Below is a small trained network, with its code and all its weights. Each question gives an input and a class and asks what happens when units are switched off, that is, made to give their printed mean instead of their output.

import numpy as np


def w(rows, s, z=0):
    codes = np.array(rows[::2]) - 128.0
    scale = np.full(codes.shape[1], s)
    scale[-1] = z or s
    return codes * scale


def norm(h):
    return h / np.sqrt((h * h).mean(-1, keepdims=True) + 1e-5)


def f(y):
    return np.maximum(y, 0)


def log_softmax(a):
    a = a - a.max(-1, keepdims=True)
    return a - np.log(np.exp(a).sum(-1, keepdims=True))


def net(x, mask):
    res = np.array(x, float).reshape(1, 3) / 4 @ E
    u = 0
    for l in range(2):
        y = f(norm(res) @ A[l][:, :-1].T + A[l][:, -1])
        res = res + np.where(mask[u : u + 12], y, B[l][:, -1]) @ B[l][:, :-1]
        u += 12
    return log_softmax(norm(res)[-1] @ U[:, :-1].T + U[:, -1])


A, B = {}, {}
E = w([
[229,140,132,160,30,106,69,42,119,201,115,134],'x0',
[162,40,118,116,99,129,164,110,142,84,251,209],'x1',
[119,45,136,203,137,206,118,198,104,189,59,199],'x2',
],0.0029)
A[0] = w([
[124,173,161,138,126,132,118,133,108,169,81,96,74],'0.n0',
[198,124,96,146,51,102,65,40,126,176,130,157,2],'0.n1',
[164,187,103,60,102,1,141,56,174,71,194,60,57],'0.n2',
[125,104,119,154,126,152,122,139,124,143,114,145,24],'0.n3',
[207,117,101,181,52,118,60,45,131,202,118,163,13],'0.n4',
[148,63,145,203,121,172,117,168,111,194,79,192,27],'0.n5',
[50,104,76,93,210,170,168,179,163,68,149,153,90],'0.n6',
[151,31,122,216,119,188,117,179,106,158,98,182,15],'0.n7',
[117,174,153,131,126,142,128,143,123,151,75,100,41],'0.n8',
[193,52,144,115,63,147,181,94,137,108,224,225,38],'0.n9',
[129,135,123,136,137,133,127,124,126,127,142,135,84],'0.n10',
[128,195,162,144,118,142,109,116,95,181,55,87,48],'0.n11',
],0.0038,0.0028)
B[0] = w([
[134,73,88,143,145,85,89,114,168,110,148,144,175],'0.n0',
[168,118,187,138,101,112,210,231,104,100,155,75,208],'0.n1',
[70,178,139,110,135,254,120,74,98,212,120,242,253],'0.n2',
[115,150,124,96,133,136,130,125,115,133,138,134,139],'0.n3',
[167,121,202,140,83,120,217,240,95,110,150,66,223],'0.n4',
[98,233,134,43,123,187,122,24,114,149,168,168,214],'0.n5',
[253,123,188,182,10,100,171,172,97,145,150,95,228],'0.n6',
[69,216,123,45,132,181,139,50,130,135,154,184,215],'0.n7',
[131,58,83,156,146,107,115,105,144,124,149,134,163],'0.n8',
[95,76,41,195,221,45,11,113,191,129,73,84,231],'0.n9',
[165,119,135,143,99,122,130,127,124,140,127,125,128],'0.n10',
[143,56,64,157,159,85,88,106,183,100,135,127,195],'0.n11',
],0.004,0.0047)
A[1] = w([
[105,125,152,110,116,203,131,119,101,152,104,181,30],'1.n0',
[121,106,154,116,142,128,206,202,125,86,123,113,57],'1.n1',
[123,103,133,124,115,168,123,124,119,143,90,156,35],'1.n2',
[164,119,176,127,73,108,173,164,96,124,120,112,36],'1.n3',
[128,117,125,127,122,131,118,126,133,115,122,128,73],'1.n4',
[113,150,77,139,171,88,55,120,148,142,31,51,80],'1.n5',
[115,178,125,39,122,137,141,56,122,99,141,121,27],'1.n6',
[126,162,125,47,122,114,135,79,114,95,144,123,6],'1.n7',
[122,112,170,112,114,127,184,195,104,98,130,101,37],'1.n8',
[104,116,155,126,134,122,186,210,105,78,131,120,45],'1.n9',
[128,3,55,118,160,66,56,96,152,100,152,149,19],'1.n10',
[136,127,136,121,117,129,129,119,136,130,157,149,113],'1.n11',
],0.0047,0.0021)
B[1] = w([
[79,178,114,74,154,161,127,66,127,98,147,142,242],'1.n0',
[190,130,175,113,76,103,125,134,116,187,116,64,212],'1.n1',
[111,148,129,92,139,137,132,108,124,108,174,138,156],'1.n2',
[154,115,187,90,135,124,158,180,110,63,84,74,243],'1.n3',
[130,130,132,113,125,117,131,120,124,133,133,126,129],'1.n4',
[111,41,63,175,165,52,105,154,174,54,214,147,253],'1.n5',
[79,159,139,106,138,187,133,116,89,170,64,183,232],'1.n6',
[111,148,137,123,141,158,126,120,112,148,105,151,175],'1.n7',
[176,122,150,147,99,103,123,134,122,155,102,86,218],'1.n8',
[189,128,164,142,82,104,119,144,126,170,106,74,207],'1.n9',
[89,87,66,160,178,67,97,156,150,61,47,84,254],'1.n10',
[96,124,130,117,149,125,134,144,116,94,3,119,178],'1.n11',
],0.0041,0.0029)
U = w([
[59,211,141,67,136,254,133,58,95,154,129,200,254],'0',
[236,119,223,139,56,103,174,200,99,136,128,39,100],'1',
[93,50,22,174,186,42,79,128,177,77,133,123,39],'2',
],0.0069,0.00067)

Each question gives the input, the list of numbers given to net, and the class t.
The units are the neurons (one row each of A and B). Each row of codes is followed by its name. A weight is (code - 128) times the scale printed after its matrix; where a second scale follows, it is the last column's (A, B and U).
mask holds one flag per neuron, layer by layer. A switched-off neuron (its flag False) gives its mean, the last column of its row in B, instead of its output. The means were averaged over made-up inputs and are rounded, as every weight is.
A unit's drop is (log p(t) with every unit on - log p(t) with that unit switched off) / (log p(t) with every unit on - log p(t) with every unit switched off).
The circuit of an input: a set's keep is (log p(t) with only the set's units on - log p(t) with every unit switched off) / (log p(t) with every unit on - log p(t) with every unit switched off). Starting from the 12 units with the biggest drops (on a tie, the unit counted first), units are removed one at a time, each time the one whose removal leaves the highest keep (on an exact tie, the one counted first), for as long as the keep stays at least 0.8.
circuit, biggest first: the units of the circuit, biggest drop first
unit that matters most: the unit with the biggest drop
k most important neurons: the k neurons with the biggest drops, biggest first
top k neurons in layer l: the k neurons of layer l with the biggest drops, biggest first
drop when u is switched off: that unit's drop, to one decimal
input [2,-8,7], class 2: top neuron in layer 0 : 0.n2
input [-8,-7,4], class 1: 2 most important neurons : 0.n9; 0.n6
input [-5,-4,-2], class 1: top 2 neurons in layer 0 : 0.n9; 0.n6
input [2,4,4], class 0: top 3 neurons in layer 0 : 0.n7; 0.n5; 0.n11
input [-4,-2,3], class 1: top 2 neurons in layer 0 : 0.n6; 0.n2
input [-7,6,8], class 0: top 3 neurons in layer 0 : 0.n7; 0.n4; 0.n1
input [-4,4,-3], class 1: 4 most important neurons : 0.n6; 0.n5; 0.n7; 0.n11
input [3,-4,-4], class 0: top 3 neurons in layer 0 : 0.n2; 0.n9; 0.n6
input [2,6,6], class 0: 3 most important neurons : 0.n7; 0.n5; 0.n11
input [0,-8,-6], class 2: 3 most important neurons : 1.n5; 0.n5; 0.n7
input [7,-8,-3], class 2: 4 most important neurons : 0.n11; 0.n6; 1.n5; 0.n0
input [2,-1,-2], class 0: top 2 neurons in layer 0 : 0.n2; 0.n6
input [-2,0,-2], class 0: top 3 neurons in layer 0 : 0.n2; 0.n4; 0.n1
input [-8,2,-8], class 0: circuit, biggest first : 0.n2
input [-3,-5,3], class 2: 2 most important neurons : 0.n4; 0.n2
input [6,7,-2], class 2: top 2 neurons in layer 0 : 0.n9; 0.n6
input [-8,8,3], class 1: 2 most important neurons : 0.n6; 0.n11
input [-8,-8,4], class 1: top 3 neurons in layer 1 : 1.n1; 1.n9; 1.n10
input [1,-7,-5], class 2: 2 most important neurons : 1.n5; 0.n5
input [-3,-5,2], class 2: unit that matters most : 0.n4
input [-3,-1,-8], class 0: drop when 0.n4 is switched off : 0.0
input [-8,7,1], class 1: drop when 0.n6 is switched off : 1.1
input [3,8,-1], class 2: drop when 0.n9 is switched off : 4.4
input [-7,3,6], class 1: drop when 0.n2 is switched off : 1.6
